Below are the code and all the weights of a small trained network. Each question names an input and a target symbol and asks about switching units off, where a switched-off unit gives its printed mean instead of its output.

import numpy as np


def w(rows, s, z=0):
    codes = np.array(rows[::2]) - 128.0
    scale = np.full(codes.shape[1], s)
    scale[-1] = z or s
    return codes * scale


def f(y):
    return np.maximum(y, 0)


def softmax(a):
    e = np.exp(a - a.max(-1, keepdims=True))
    return e / e.sum(-1, keepdims=True)


def log_softmax(a):
    a = a - a.max(-1, keepdims=True)
    return a - np.log(np.exp(a).sum(-1, keepdims=True))


def net(x, mask):
    ids = ['δζλξπστφ'.index(c) for c in x.split()]
    T = len(ids)
    res = E[ids] + P[:T]
    u = 0
    for l in range(2):
        q, k, v = (res @ M[l].T for M in (Q, K, V))
        z = softmax(np.where(np.tri(T) > 0, q @ k.T / 2**0.5, -1e9)) @ v
        res = res + np.where(mask[u], z, O[l][:, -1]) @ O[l][:, :-1]
        u += 1
        y = f(res @ A[l][:, :-1].T + A[l][:, -1])
        res = res + np.where(mask[u : u + 16], y, B[l][:, -1]) @ B[l][:, :-1]
        u += 16
    return log_softmax(res[-1] @ U[:, :-1].T + U[:, -1])


Q, K, V, O, A, B = {}, {}, {}, {}, {}, {}
E = w([
[105,166,54],'δ',
[204,254,14],'ζ',
[70,86,77],'λ',
[189,116,71],'ξ',
[188,115,72],'π',
[223,61,180],'σ',
[146,211,195],'τ',
[150,192,191],'φ',
],0.011)
P = w([
[210,7,31],'0',
[3,165,180],'1',
[32,205,158],'2',
[64,233,145],'3',
[67,244,148],'4',
[61,252,146],'5',
],0.0027)
Q[0] = w([
[124,141,253],'0.h1',
[75,77,158],'0.h1',
],0.05)
K[0] = w([
[140,221,254],'0.h1',
[24,153,155],'0.h1',
],0.038)
V[0] = w([
[76,255,36],'0.h1',
[22,107,164],'0.h1',
],0.007)
O[0] = w([
[97,64,3,169],'0.h1',
[127,197,55,5],'0.h1',
],0.0057,0.0014)
A[0] = w([
[108,126,155,69],'0.n1',
[78,41,63,112],'0.n2',
[114,115,104,116],'0.n3',
[106,122,181,76],'0.n4',
[69,84,150,69],'0.n5',
[108,109,91,105],'0.n6',
[123,115,131,141],'0.n7',
[156,193,173,111],'0.n8',
[45,2,142,73],'0.n9',
[86,117,181,207],'0.n10',
[117,124,126,94],'0.n11',
[158,68,143,2],'0.n12',
[216,63,139,84],'0.n13',
[78,43,211,54],'0.n14',
[29,162,127,94],'0.n15',
[122,128,137,95],'0.n16',
],0.012,0.0066)
B[0] = w([
[112,101,134,128],'0.n1',
[129,228,66,252],'0.n2',
[140,150,127,164],'0.n3',
[117,76,103,138],'0.n4',
[155,124,59,134],'0.n5',
[145,169,129,179],'0.n6',
[117,126,120,145],'0.n7',
[99,182,56,220],'0.n8',
[13,124,11,172],'0.n9',
[96,188,224,236],'0.n10',
[139,119,128,128],'0.n11',
[207,161,43,133],'0.n12',
[32,100,164,192],'0.n13',
[231,1,91,149],'0.n14',
[168,30,96,203],'0.n15',
[147,156,124,128],'0.n16',
],0.022,0.0038)
Q[1] = w([
[152,183,138],'1.h1',
[176,252,15],'1.h1',
],0.022)
K[1] = w([
[103,251,96],'1.h1',
[148,192,25],'1.h1',
],0.021)
V[1] = w([
[204,1,74],'1.h1',
[196,24,110],'1.h1',
],0.0048)
O[1] = w([
[4,231,111,19],'1.h1',
[19,215,58,2],'1.h1',
],0.0028,0.0094)
A[1] = w([
[137,83,216,70],'1.n1',
[187,133,105,140],'1.n2',
[135,151,101,6],'1.n3',
[113,58,167,49],'1.n4',
[104,139,205,211],'1.n5',
[90,84,81,94],'1.n6',
[122,57,195,60],'1.n7',
[122,80,175,84],'1.n8',
[160,6,105,54],'1.n9',
[67,192,205,91],'1.n10',
[91,135,187,237],'1.n11',
[73,163,235,66],'1.n12',
[255,162,178,175],'1.n13',
[131,129,133,79],'1.n14',
[157,22,156,254],'1.n15',
[55,100,79,102],'1.n16',
],0.0097,0.0063)
B[1] = w([
[131,167,61,173],'1.n1',
[90,69,130,207],'1.n2',
[192,132,150,165],'1.n3',
[84,111,92,158],'1.n4',
[185,200,170,253],'1.n5',
[148,183,144,191],'1.n6',
[106,120,47,169],'1.n7',
[117,135,73,158],'1.n8',
[48,176,172,156],'1.n9',
[63,75,136,221],'1.n10',
[217,184,178,254],'1.n11',
[63,92,88,224],'1.n12',
[29,140,139,250],'1.n13',
[153,141,133,128],'1.n14',
[209,4,156,227],'1.n15',
[167,172,153,225],'1.n16',
],0.028,0.0058)
U = w([
[3,87,65,222],'δ',
[104,71,151,188],'ζ',
[134,139,120,77],'λ',
[159,77,212,3],'ξ',
[152,80,200,30],'π',
[138,39,110,216],'σ',
[63,117,226,103],'τ',
[92,31,188,140],'φ',
],0.0057,0.0025)

Each question gives the input, a string of symbols that net reads in full, and the target symbol t.
The units are the heads (2 rows each of Q, K, V and O) and the neurons (one row each of A and B). Each row of codes is followed by its name. A weight is (code - 128) times the scale printed after its matrix; where a second scale follows, it is the last column's (O, A, B and U).
mask holds one flag per unit, layer by layer, with each layer's heads first. A switched-off unit (its flag False) gives its mean, the last column of its rows in O or B, instead of its output. The means were averaged over made-up inputs and are rounded, as every weight is.
A unit's drop is (log p(t) with every unit on - log p(t) with that unit switched off) / (log p(t) with every unit on - log p(t) with every unit switched off).
The circuit of an input: a set's keep is (log p(t) with only the set's units on - log p(t) with every unit switched off) / (log p(t) with every unit on - log p(t) with every unit switched off). Starting from the 12 units with the biggest drops (on a tie, the unit counted first), units are removed one at a time, each time the one whose removal leaves the highest keep (on an exact tie, the one counted first), for as long as the keep stays at least 0.8.
units of the circuit, in order: the units of the circuit, biggest drop first
unit that matters most: the unit with the biggest drop
top k neurons: the k neurons with the biggest drops, biggest first
top k neurons in layer l: the k neurons of layer l with the biggest drops, biggest first
drop when u is switched off: that unit's drop, to one decimal
input σ φ ξ, target τ: units of the circuit, in order -> (0.h1; 1.n13; 0.n10; 0.n9)
input λ τ ξ ζ τ ζ, target δ: units of the circuit, in order -> (1.n11; 1.n5)
input λ π δ, target φ: top 3 neurons -> (0.n2; 1.n15; 0.n13)
input π ζ λ π, target ξ: unit that matters most -> 0.h1
input δ λ σ π, target δ: top 2 neurons in layer 0 -> (0.n15; 0.n2)
input λ ξ ζ δ, target φ: top 2 neurons -> (0.n13; 1.n15)
input δ τ π, target δ: top 2 neurons in layer 0 -> (0.n2; 0.n9)
input φ π λ ζ, target δ: top 2 neurons in layer 0 -> (0.n9; 0.n13)
input π λ δ φ ζ δ, target ξ: top 2 neurons in layer 0 -> (0.n2; 0.n8)
input φ τ ξ π σ, target σ: top 3 neurons in layer 1 -> (1.n15; 1.n7; 1.n12)
input ζ λ π, target λ: top 2 neurons -> (0.n9; 1.n16)
input ζ ζ φ λ λ, target λ: top 3 neurons -> (0.n9; 1.n16; 1.n15)
input π λ ζ ξ, target ξ: top 2 neurons -> (0.n2; 0.n10)
input σ φ λ, target λ: top 2 neurons -> (0.n9; 1.n16)
input ζ δ σ σ λ π, target λ: top 3 neurons -> (0.n9; 1.n16; 1.n15)
input δ λ φ λ δ ξ, target δ: top 2 neurons in layer 0 -> (0.n15; 0.n2)
input ζ λ ζ ξ, target λ: top 2 neurons in layer 1 -> (1.n16; 1.n15)
input λ λ λ π ξ, target φ: unit that matters most -> 0.n2
input δ λ σ δ, target δ: top 4 neurons in layer 0 -> (0.n2; 0.n9; 0.n13; 0.n6)
input δ σ ξ, target δ: top neuron -> (1.n11)
input σ φ λ ξ, target τ: drop when 0.h1 is switched off -> 1.6
input π ξ π ξ, target ξ: drop when 0.h1 is switched off -> 0.8
input σ σ τ δ φ π, target τ: drop when 1.n5 is switched off -> 0.1
